Each row has a name. After each piece below comes the name of the row it's from, unless a question asks for something else. Each question is about the rows just above it.

dizef: [80 71 59 77 61 79 30 78]
nafop: [-71 -60 -64 -83 -83 -76 -81 -79]
pafi: [ 75  70  64  79  84  73 -69 -49]
Lasug: [ 20   9 -55 -22  29 -40 -19  -6]
bozef: [62 74 77 78 56 76 46 81]
maz: [-74 -80 -61 -71 -85 -69 -56 -62]
Per: [-55  20   9  79  84  73  77  59]
The next 2 entries after [ 20   9 -55]: => [-22  29]
The row with [-55  20   9  79  84  73  77  59] is => Per

vezu: [ -7 -67   5  13]
buzok: [ 52  40 -36 -66]
Feno: [ 29 -56   3 -32]
sugiz: [-22 -22 -22  -1]
Zutov: [ 61 -64  55 -32]
tolab: [ 30  78  13 -25]
gigel: [ 61 -64  55 -14]
vak: [-10  75  42  -3]
mosud: [-13  73   5  21]
rupu: [-10  75  46 -19]
The row with [ 30  78  13 -25] is => tolab
Does one of the named rows hold [ 4 21] side by side, in this order? => no
Count of [-23] in sugiz: => 0
Which row holds [ 29 -56   3 -32]? => Feno
q: [ 52  40 -36 -66] => buzok
q: [-22 -22 -22  -1] => sugiz
q: [-10  75  42  -3] => vak

buki: [-30 -44 -60 -46 -86]
tud: [50 34 44 72 53]
til: [-19  -3 -75  12  70]
lazas: [-25 -24 -65  53 -71]
gir: [ 66  23  42 -51  86]
vada: [ 59  63 -47  -5  71]
Medu: [ 13  13 -64 -45 -89]
bov: [-44 -59  -7  76 -64]
Among the named rows, does one hold [59 63] next to each other, in this order? => yes
[-25 -24 -65  53 -71] is in which row? => lazas
How many times does vada hold [71]? => 1
How many times does Medu hold [-45]? => 1
Give the next 2 entries after [-44 -60]. => [-46 -86]
q: [-19  -3 -75  12  70] => til

